[ 49.8  46.2  42.4 -17.2  38.9  13.4  46.2]  Z_786
[ 45.3  21.1 -93.8 -17.5 -18.9  -3.3 -20.8]  Z_50
[-11.2 -32.9 -21.9  21.2 -33.8  60.2  10.1]  Z_155
[-21.6 -29.2 -25.6  60.6  47.5 -14.3 -10.4]  Z_315
[ 33.3  29.3 -47.7  47.8  42.8  70.8 -33.2]  Z_203
[ 20.6   7.9 -85.3 -36.2  31.5   6.2 -51.3]  Z_228
[-15.6 -20.1 -79.5 -34.2 -21.5 -40.8  -2.6]  Z_57
[ 20.6   7.9 -85.3 -52.9  31.5   6.2 -51.3]  Z_797
present: [ 45.3  21.1 -93.8 -17.6 -18.9]  no
present: [49.8 46.2 42.4]  yes
present: [-11.2 -32.9 -21.9  21.2 -33.8]  yes
chg Z_797: [ 20.5   7.9 -85.3 -52.9  31.5   6.2 -51.3]  0, [20.6]
chg Z_797: [ 20.6   7.9 -85.4 -52.9  31.5   6.2 -51.3]  2, [-85.3]

